Facts:
bazal	φ	plogo; beflum	φ	gogik; bezun	φ	siran; bofezak	φ	troflel; bofluk	φ	reran; bofluk	φ	gustu; brobrol	φ	dometrar; brobrol	φ	gogik; brogom	φ	drozo; brokima	φ	siran
brokima	φ	kuli; brokima	φ	gatrol; brokima	φ	dometrar; bruri	φ	zibri; dometrar	φ	siran; dreste	φ	bofezak; dribek	φ	pidras; dribek	φ	drozo; drikil	φ	drozo; drozo	φ	troflel
flane	φ	bofezak; flane	φ	steti; flane	φ	brokima; flegul	φ	saskon; flegul	φ	lobren; flegul	φ	zibri; flova	φ	garo; flova	φ	troflel; flova	φ	gupe; garo	φ	nabo
garo	φ	troflel; garo	φ	nogrus; gatrol	φ	pidras; gogik	φ	troflel; grebal	φ	gogik; gronozi	φ	bofezak; kaplal	φ	zemamem; kegel	φ	turok; kegel	φ	noze; kistakil	φ	liskin
klesik	φ	skosek; klesik	φ	trotro; klesik	φ	plotrer; kliki	φ	vaflo; kliki	φ	plufo; klimidri	φ	skosek; klimidri	φ	reran; klimidri	φ	dometrar; kloplegir	φ	vaflo; kloplegir	φ	troflel
kufler	φ	podor; kurul	φ	pidras; kurul	φ	troflel; kurul	φ	gogik; lobren	φ	troflel; lobren	φ	drozo; lobren	φ	trotro; mitam	φ	vaflo; mitam	φ	gustu; nabo	φ	troflel
nabo	φ	todril; novokim	φ	podor; novokim	φ	kuli; pabil	φ	luskon; pabil	φ	gogik; pidras	φ	zibri; pidras	φ	trotro; pigak	φ	drozo; pledrem	φ	trotro; plepe	φ	turok
plogo	φ	bofezak; plogo	φ	siran; plogo	φ	todril; plotrer	φ	plogo; plotur	φ	kuli; plotur	φ	bofluk; plufo	φ	troflel; plufo	φ	todril; plustak	φ	gatrol; plustak	φ	beflum
plustak	φ	flane; plustak	φ	plufo; pluvir	φ	podor; pluvir	φ	gogik; rakli	φ	brobrol; rakli	φ	zibri; rakli	φ	mitam; saskon	φ	kloplegir; skades	φ	gosomak; skades	φ	drozo
skigriron	φ	plogo; skote	φ	vaflo; skote	φ	driguklo; skote	φ	kurul; soton	φ	driguklo; stavil	φ	flofir; stefofus	φ	steti; stefofus	φ	drozo; stefofus	φ	gogik; steti	φ	trodre
steti	φ	troflel; steti	φ	nogrus; stides	φ	drozo; stides	φ	plufo; stosel	φ	gosomak; stosel	φ	brokima; tiron	φ	zibri; tiron	φ	skote; tizores	φ	luskon; todril	φ	gronozi
tresesti	φ	troflel; tridre	φ	grebal; tridre	φ	bezun; tridre	φ	kaplal; trodre	φ	gogik; trostes	φ	gronozi; trotro	φ	troflel; trotro	φ	gogik; turok	φ	bofezak; vaflo	φ	zibri
vaplem	φ	troflel; voni	φ	pigak; voni	φ	stefofus; zasta	φ	novokim; zatro	φ	pledrem; zemamem	φ	pidras; zigredol	φ	fleflo; zimu	φ	troflel; zimu	φ	plufo; zovus	φ	troflel
bofezak	ρ	stomul; boflun	ρ	kurul; breken	ρ	turok; bretan	ρ	gogik; brobrok	ρ	guti; brobrol	ρ	vaplem; brofledrum	ρ	pledrem; brogom	ρ	skudri; bruskan	ρ	riston; degri	ρ	nele
disak	ρ	sibo; dometrar	ρ	klelol; dribek	ρ	plufur; drifli	ρ	boflun; driguklo	ρ	travidrir; drikil	ρ	peger; drokle	ρ	tefodrun; drotror	ρ	rakli; drozo	ρ	grugruman; fabas	ρ	saskon
famus	ρ	noze; feklal	ρ	stosel; flaka	ρ	pigak; flegul	ρ	gebri; fleskuvis	ρ	pebrin; flevim	ρ	fleflo; flova	ρ	drifli; fupum	ρ	drozo; gadren	ρ	tridre; gadrim	ρ	lubrugus
garo	ρ	plotrer; gatrol	ρ	liskin; gatur	ρ	bezun; gedrabros	ρ	stoflu; gekem	ρ	fabas; gogik	ρ	skoses; gosto	ρ	lipu; griplon	ρ	kuli; griskor	ρ	brobrol; gritul	ρ	plefla
gronozi	ρ	plogo; grugruman	ρ	skoplotrem; gupe	ρ	festu; gustu	ρ	gritul; guti	ρ	movipu; kabrosku	ρ	podran; kegel	ρ	gadrim; kifil	ρ	klesik; klelol	ρ	reran; kliki	ρ	garo
klimidri	ρ	staril; kloka	ρ	piple; kludrarir	ρ	soton; kufler	ρ	razigrel; kurul	ρ	zibri; leskogol	ρ	brogom; lipu	ρ	mitrel; lomuk	ρ	pludunuk; lozin	ρ	vobres; lusti	ρ	nabo
luvin	ρ	drotror; mazi	ρ	totil; medrul	ρ	moplos; mevo	ρ	zogestol; mitam	ρ	kifil; mitrel	ρ	vada; nele	ρ	kliki; nitrus	ρ	kloka; pabil	ρ	tedi; pategur	ρ	sonas
pebrin	ρ	plepe; pidras	ρ	gustu; pigak	ρ	vaflo; platriflil	ρ	didan; pledrem	ρ	sedrudur; plefla	ρ	plotur; plepe	ρ	nogrus; plogo	ρ	kegel; plotur	ρ	pabil; pludunuk	ρ	soske
plufur	ρ	nitrus; plustak	ρ	brofledrum; plutok	ρ	gronozi; podor	ρ	tizores; podran	ρ	sugrogis; radrik	ρ	pedus; razigrel	ρ	pategur; riku	ρ	flova; riston	ρ	griskor; saskon	ρ	zasta
sedrudur	ρ	bofluk; skades	ρ	medrul; skasi	ρ	plutok; skestik	ρ	leskogol; skigriron	ρ	kabrosku; skoplotrem	ρ	stides; skoses	ρ	trugu; skudri	ρ	trofe; sonas	ρ	breken; soton	ρ	teklas
staril	ρ	grebal; stefofus	ρ	nodripil; steti	ρ	gedrabros; stides	ρ	flevim; stistun	ρ	nabralal; stoflu	ρ	gupe; stomul	ρ	mopos; stonur	ρ	zigrar; stosel	ρ	dubem; sugrogis	ρ	grusto
tefodrun	ρ	lusti; teklas	ρ	gosto; tiron	ρ	zuzan; tizores	ρ	driguklo; totil	ρ	drokle; travidrir	ρ	dreste; tridre	ρ	flaka; trodre	ρ	gadren; troflel	ρ	feklal; trostes	ρ	flane
trugu	ρ	drikil; turok	ρ	stefofus; vaflo	ρ	vinisas; vinisas	ρ	skigriron; vudran	ρ	trostes; zasta	ρ	bikli; zibri	ρ	brobrok; zigrar	ρ	mitam; zigredol	ρ	plustak; zogestol	ρ	vibak
zovus	ρ	disak; zuzan	ρ	zemamem; bazal	θ	505; beflil	θ	178; beflum	θ	757; bezu	θ	31; bezun	θ	505; bikli	θ	536; bofezak	θ	505; bofluk	θ	536
boflun	θ	738; brarek	θ	757; breken	θ	505; breral	θ	757; bretan	θ	31; brobrok	θ	536; brobrol	θ	178; brofledrum	θ	31; brogom	θ	738; brokima	θ	536
bruri	θ	536; bruskan	θ	536; degri	θ	505; didan	θ	536; disak	θ	757; dometrar	θ	505; drafustes	θ	178; drazaplam	θ	757; dreste	θ	757; dribek	θ	536
drifli	θ	536; driguklo	θ	505; drikil	θ	31; drokle	θ	536; drotror	θ	536; drozo	θ	757; dubem	θ	505; fabas	θ	178; famus	θ	178; feklal	θ	536
festu	θ	536; flaka	θ	31; flane	θ	757; fleflo	θ	757; flegul	θ	31; fleskuvis	θ	757; flevim	θ	757; flofir	θ	738; flova	θ	505; fupum	θ	536
gadren	θ	505; gadrim	θ	31; garo	θ	738; gatrol	θ	505; gatur	θ	757; gebri	θ	31; gedrabros	θ	536; gekem	θ	505; gogik	θ	757; gosomak	θ	738
gosto	θ	738; gosutram	θ	536; grebal	θ	536; gridas	θ	757; griplon	θ	738; griskor	θ	536; gritul	θ	178; gronozi	θ	757; grugruman	θ	738; grusto	θ	757
gupe	θ	178; gustu	θ	738; guti	θ	31; kabrosku	θ	31; kaplal	θ	536; kegel	θ	178; kifil	θ	505; kistakil	θ	505; klelol	θ	505; klesik	θ	31
kliki	θ	757; klimidri	θ	757; kloka	θ	757; kloplegir	θ	178; kludrarir	θ	536; kufler	θ	536; kuli	θ	505; kurul	θ	178; leskogol	θ	505; lipu	θ	536
liskin	θ	31; lobren	θ	505; lomuk	θ	178; lozin	θ	178; lubrugus	θ	738; luskon	θ	505; lusti	θ	178; luvin	θ	178; mazi	θ	536; medrul	θ	178
mevo	θ	738; mitam	θ	738; mitrel	θ	31; mopin	θ	505; moplos	θ	738; mopos	θ	757; movipu	θ	505; nabo	θ	505; nabralal	θ	536; nele	θ	738
nitrus	θ	536; nodripil	θ	505; nogrus	θ	757; novokim	θ	178; noze	θ	505; pabil	θ	505; pategur	θ	178; pebrin	θ	536; pedus	θ	31; peger	θ	505
pidras	θ	738; pigak	θ	31; piple	θ	536; platriflil	θ	505; pledrem	θ	178; plefla	θ	757; plepe	θ	178; plogo	θ	536; plotrer	θ	536; plotur	θ	31
pludunuk	θ	178; plufo	θ	536; plufur	θ	505; plustak	θ	31; plutok	θ	536; pluvir	θ	536; podor	θ	178; podran	θ	738; puli	θ	738; radrik	θ	505
rakli	θ	505; razigrel	θ	178; reran	θ	505; riku	θ	505; riston	θ	536; saskon	θ	757; satim	θ	505; sedrudur	θ	505; sibo	θ	178; siran	θ	505
skades	θ	536; skasi	θ	738; skestik	θ	178; skigriron	θ	178; skoplotrem	θ	31; skosek	θ	738; skoses	θ	505; skote	θ	505; skudri	θ	178; sonas	θ	536
soske	θ	505; soton	θ	757; staril	θ	178; stavil	θ	505; stefofus	θ	738; steti	θ	505; stides	θ	505; stistun	θ	178; stodus	θ	536; stoflu	θ	31
stomul	θ	31; stonur	θ	505; stosel	θ	757; sugrogis	θ	178; tedi	θ	31; tefodrun	θ	757; teklas	θ	505; tiron	θ	505; tizores	θ	536; todril	θ	757
totil	θ	738; tramo	θ	536; travidrir	θ	757; tresesti	θ	536; tridre	θ	505; trodre	θ	738; trofe	θ	178; troflel	θ	178; trostes	θ	31; trotro	θ	505
trugu	θ	31; turok	θ	178; vada	θ	505; vaflo	θ	738; vaplem	θ	757; vibak	θ	505; vinisas	θ	505; vobres	θ	178; voni	θ	31; vudran	θ	536
zasta	θ	31; zatro	θ	536; zemamem	θ	31; zibebre	θ	178; zibri	θ	505; zigrar	θ	31; zigredol	θ	757; zimu	θ	757; zogestol	θ	31; zovus	θ	505
zuvuk	θ	178; zuzan	θ	505; bazal	π	klesik; bazal	π	plufur; beflil	π	plustak; beflil	π	noze; beflil	π	breken; bikli	π	klimidri; bikli	π	zuzan; bikli	π	razigrel
bikli	π	kistakil; bofluk	π	vibak; bofluk	π	drafustes; boflun	π	stistun; boflun	π	lusti; boflun	π	gatrol; boflun	π	mevo; brarek	π	zovus; brarek	π	gosutram; brofledrum	π	gadrim
brofledrum	π	kludrarir; brofledrum	π	drafustes; bruri	π	stistun; drazaplam	π	kabrosku; drazaplam	π	lobren; drazaplam	π	troflel; dreste	π	beflum; dreste	π	drotror; drokle	π	beflum; drozo	π	drafustes
drozo	π	mevo; fabas	π	zovus; fabas	π	brokima; gekem	π	skasi; gekem	π	tramo; gekem	π	driguklo; gekem	π	kufler; gekem	π	tedi; gekem	π	todril; grebal	π	plutok
gridas	π	skasi; griskor	π	lubrugus; griskor	π	bezu; guti	π	fupum; kaplal	π	drifli; kloplegir	π	vudran; kuli	π	lozin; kuli	π	gosto; leskogol	π	gadren; leskogol	π	radrik
luskon	π	zuvuk; mopos	π	lozin; mopos	π	kifil; mopos	π	grusto; mopos	π	feklal; nabralal	π	tramo; nabralal	π	siran; nabralal	π	nogrus; nabralal	π	zigredol; nabralal	π	plepe
nitrus	π	fupum; nitrus	π	gosomak; pabil	π	gosutram; pebrin	π	kifil; pebrin	π	dribek; pebrin	π	pludunuk; pedus	π	gatrol; pedus	π	zuvuk; piple	π	feklal; platriflil	π	feklal
pledrem	π	kegel; pledrem	π	flofir; pledrem	π	fleskuvis; pledrem	π	mopin; plogo	π	trostes; plogo	π	saskon; plufo	π	skasi; plufo	π	skades; plufo	π	novokim; plufo	π	skigriron
pluvir	π	skosek; pluvir	π	stonur; pluvir	π	riku; pluvir	π	bezu; podor	π	lusti; podor	π	podran; puli	π	skigriron; satim	π	didan; sedrudur	π	brokima; sedrudur	π	mazi
sibo	π	gritul; stavil	π	pidras; stavil	π	liskin; stavil	π	mazi; stomul	π	breral; teklas	π	plustak; tiron	π	noze; tiron	π	zigredol; travidrir	π	stodus; travidrir	π	gosto
trotro	π	vaplem; trotro	π	flevim; trugu	π	sugrogis; trugu	π	pidras; trugu	π	brokima; trugu	π	kludrarir; turok	π	lozin; turok	π	totil; turok	π	bezu; vada	π	klesik
vada	π	gritul; vinisas	π	klesik; vinisas	π	skigriron; zatro	π	flaka; zatro	π	kloka; zemamem	π	saskon; zemamem	π	flova; zemamem	π	skote; zemamem	π	kloka; zibebre	π	stosel
zibebre	π	dribek; zimu	π	gadrim; zimu	π	zuvuk

Known rows:
turok: [  40    4   20  -82   54   15   30   -4  -18   16   12   45  -18  -25
    8   20   50   -5 -105  -15   48  -83  -26  -25   40  -40  -54   17]
brobrol: [  4 -19   9 -24  10  -3  40 -47  10  14  -8  -3 -20 -40 -21  33  21 -53
 -47 -15   2 -44 -26  48  -3 -10 -22  -2]
brogom: [ -1 -11  34  12 -15 -26   3  -1 -18   4  -5  -4   2 -12  12   5 -23 -14
  -5  32   4   8  14   0   6  17  11  23]
pigak: [ 32   3  30  17 -30 -36   3 -19  10   3 -27 -32 -11 -11  -4  -3 -37 -15
 -33   0  38  -3  23 -22   0   7  26  21]
stavil: [ 48  29 -27 -21 -17  23 -11 -19  10  24 -31 -58  23 -54 -15 -10  47   4
  -1  12  29  87  47 -66   2  46 -10 -26]
skades: [-17   1 -14  30 -24 -52  -3 -11 -19 -13 -24 -13 -33   0  -2  -5 -47  -2
 -18  14  -9  17  -9  56 -45   0  17  47]
tizores: [ 12 -10  17   5 -16 -22  14  -7 -12  11  -3 -14  -4  -9   1   1  -9 -11
 -16  33   4   5   8   2  -6   3   3  17]
pluvir: [ 56  23  30 -43   4 -11  13   1 -56  -3  -6 -11  13 -15  10  -1  32 -52
 -57  39  26   4  -8 -64  39 -14 -20  35]
klimidri: [-46 -17   5   3  -3  -7  27 -43  15  -2  14   5 -14 -17   6  32   7 -28
 -23 -27   1 -55 -16  45   7  -5  -3 -11]
gogik: [-48 -11  25 -25   6 -11  27 -40  -3  13 -20   9  -6 -37  -7  43  12 -60
  -9 -21 -10 -31 -21  21   6 -21 -22 -11]
gosto: [  1 -11  31  59 -19 -30  20   5   4 -21  46   0  15  40  33  13  -2 -15
  -1  36 -27 -30  -9  -9  31 -43  28  23]
gridas: [-41  25 -45 -66   2 -40 -33 -45 -21 -24 -27  20 -38 -38  -5   2 -17 -61
 -28 -23  -3 -23 -47  48 -16  22  -9   6]
luskon: [ 46  29 -37  -4  -9  15 -25 -26  30  17  -6 -54  22 -33 -19  -3  45   2
  28  13  17  71  39 -56 -14  31   7 -26]
razigrel: [  9 -20   1 -10  33 -23  19 -36  47  21  28  24 -32 -14 -12  18  18 -18
 -24 -32   4 -66 -21  59 -22 -29  -9   0]
gatur: [-26  -6  -3 -29   9 -11  -3 -37  13  -7  11  15  -9 -27   5  30   7 -46
 -13 -18   0 -50 -23  20  15   8  -3 -21]
puli: [  2  25 -20 -28 -18 -58 -37 -15 -55  -8 -16  -6 -21 -10   6 -26 -27 -43
  -1  34   5  19 -23   6 -20  24   8  36]
lipu: [ 23 -11   2   7 -11 -28  -8  -7  -6   6   8 -13   1  -8  -3  -1  -6 -23
  -3  38 -18   6  -8   1   4  -5  15  12]
vobres: [ 29 -20 -10 -32  25 -14   8 -37  23  -1   4   0 -15 -15 -13  21  28 -61
 -35 -33  12 -44 -33  51   0  -9  -5  -6]
tefodrun: [-26 -12  -4 -27  11 -13  -3 -42  18  -3  11  20 -10 -29   5  28   7 -41
 -11 -15  -6 -56 -21  23  16   5  -1 -17]
gupe: [ 23 -25 -10 -31  26 -10   5 -35  26   4   3   8 -15 -30 -18  33  10 -45
 -33 -19  -1 -53 -32  44   0 -15 -10 -11]

Rows:
No name comes twice in this set of rows, the named rows included.
[ 10  31 -43  25 -29   8   5 -14  12  -9 -11 -58  -3 -17 -10   5  29  34
 -21  20   0  44  34 -43 -10  -8   1  16] => dometrar
[ -9  11  46   5  -9 -32  15 -13 -19  21   7   9  -9 -13  15 -13  -5  -6
  -2  21  19   4  14  -8 -20   4 -12  38] => stefofus
[ 48  18  11 -45  -2 -11  -7  -6 -43   8 -26 -17   4 -39   5 -10  12 -39
 -44  26  29  34   8 -39  12  32 -12  24] => zemamem
[ 17  27 -37  25 -21   4   1   0   2 -10 -32 -54   8   0  -7   0  37  21
  -9  -8  21  72  25 -42  -8 -22   4  -3] => nabo
[ 17 -22  -3 -58  27  -3  16 -23  -5   7 -30   7 -12 -33 -12  23  19 -61
 -50 -41  31 -22 -29  35   6  -5 -23 -10] => kloplegir
[  9  24 -29  31 -22   3   1  -4  10 -13 -33 -52  -2 -21 -13  10  25  32
 -10   9   1  58  30 -48 -19 -26   0   7] => steti
[-58   5 -41 -10 -11 -44  -7 -46   3 -25   0  13 -39  -5  -2  12 -12 -54
  -8 -38  -8 -37 -45  77 -29  -4   8   2] => nogrus
[ 26 -23   4   2  23  -3  29 -22  31 -11  26  12  -9   6   2  44  22 -42
 -46 -27  -3 -79 -35  35  20 -57  -1   5] => pludunuk
[-56 -10  17  14 -11  -9  46 -51  17   3  17  -4  -9  -9  11  24  30 -61
  -7 -40   3 -45 -20  51 -10 -16  -1  -4] => beflum
[-16 -40  37 -52  29  15   0 -32  19  44 -41  23  27 -75  -4  32   8 -51
   3 -28  23   1  15   9  26  57 -22 -53] => drozo
[ 17  -5  15   5  -8 -30   9  10 -23  10 -17 -15   1   6   2  -2   2 -24
  -7   6  28  24  -5   4 -10 -13  -5   6] => tresesti
[-17   8 -39  35 -30 -67 -15 -20 -11 -24  -4 -19 -44  28  -7 -21 -40 -18
   5   6 -17  19 -37  73 -63 -12  30  43] => tramo
[ 11 -16   5  44 -14 -36   6 -11  17   2  24 -15  -5  21   3   0  -8  -9
  10  21 -10  -6  -3  25 -19 -19  25   9] => fupum
[ 33   0  11  34 -12 -25  12  -1  -4 -14  34 -15   3  38  21   4  16 -26
 -19  11   4 -14  -7  -3  13 -38  20  22] => stodus
[ 23  29 -38  51 -27 -11 -10 -20  42 -21  -1 -56  -9   0 -14   8  14  30
   2   2  -3  27  30 -43 -21 -30  30   3] => gadren

The same things again, as new rows of numbers:
Known rows:
saskon: [  7  -2  -6  10 -10 -13  10  -2  20  -6   4  -4  -9]
brogom: [  6   3  -6   8 -15  -7  -6 -12  14 -15   8  -5 -15]
rakli: [ 11  -6  22 -30 -18  17 -15  -4  24 -22  -7 -15 -47]
drotror: [  6 -17  -9  10  15 -22  -2   1  -5  -4   5 -12  33]
riston: [  5 -13  -6   9  17 -19  -5  -5  -9  -8  -2  -6  32]
pledrem: [  8   2  -1  26   4 -26  -3 -15 -16 -17 -37  10 100]
flofir: [  6 -18  17 -23  -7  -2   7  26   4  -7  20  -2 -24]
brokima: [ 15 -18  10  28  11  -3  15  21  20 -14 -29 -23  26]
vibak: [ 12 -13  10   2  -2  17   5  26  10 -15  30  -9 -71]
todril: [  4 -16  23 -45 -31 -13  10  22  19 -13  15  10   6]
peger: [  7 -12  19 -31 -10  13  -9  10   5 -16  24  -3 -51]
drikil: [  6  13   6  12 -27  -9   3  -4  17 -11   4  -2 -25]
gebri: [  4   1  31 -14 -27   3   2  22   4  -8  14   2 -34]
pedus: [ 10   9  28  17 -16  15   4  23  -8 -15   6   7 -42]
zuvuk: [ 12 -20  13  40  21 -23  12  40   5  -6 -11 -18  65]
pategur: [ -1 -11   0  25  19 -31  -1   6 -10  -4 -15 -10  77]
stoflu: [  4   5   9  11 -17  -6   3  -2  -2  -1  15   2 -34]
novokim: [  4 -21  33 -25  -5 -27  -1  15   8  -4 -40 -10  96]
mopos: [  5  -3  31 -26 -14   6 -12  14 -15 -19   2   9   0]
skestik: [  5 -11  -1  23  17 -31  -4   2 -14  -2 -17  -7  81]

Rows:
No name comes twice in this set of rows, the named rows included.
[ 10  -3  24 -16 -22   3  -1  10  17 -20  -6  -6  -4] => flane
[  8  -7 -18 -11 -12  -1  15  -8  11 -15  21  14 -43] => bofezak
[  7 -22   9   9 -12 -45   9 -27   4  -7  -9 -16  94] => skigriron
[ 14  -5  15  20   7   2   1   9   1 -25 -30  -9  36] => bruri
[ 13  -3 -16  24  -8   0   8  -7  28 -17  21 -16 -59] => zovus
[  9   0  -3  57  26 -20  -1   1 -29 -12 -25  -7  75] => fabas
[  9   4   8  12 -41 -10  19 -29   3 -14  19   2 -25] => pigak
[ 10   3 -11  26   9  13  -4  -9  -9 -18  15  -5 -66] => sedrudur
[  4   3   3  -4  -6  -4  -9 -11 -14 -10   3   2 -13] => travidrir
[ 10  -7 -11  42   9  -3  11   7   8  -5  19 -17 -42] => mevo
[  8   3 -10  -2 -11   2 -16 -17  22 -24  16  -8 -47] => stides
[  9  -6  23 -18  -8   0 -18  -3  -5 -27 -32  -2  57] => pluvir
[  6 -13   9 -34 -20   0 -12 -45 -19 -16  32  -1 -43] => vinisas
[  6  -8  -1  28   8 -35  -3   4  11  -7 -15 -17  85] => kegel

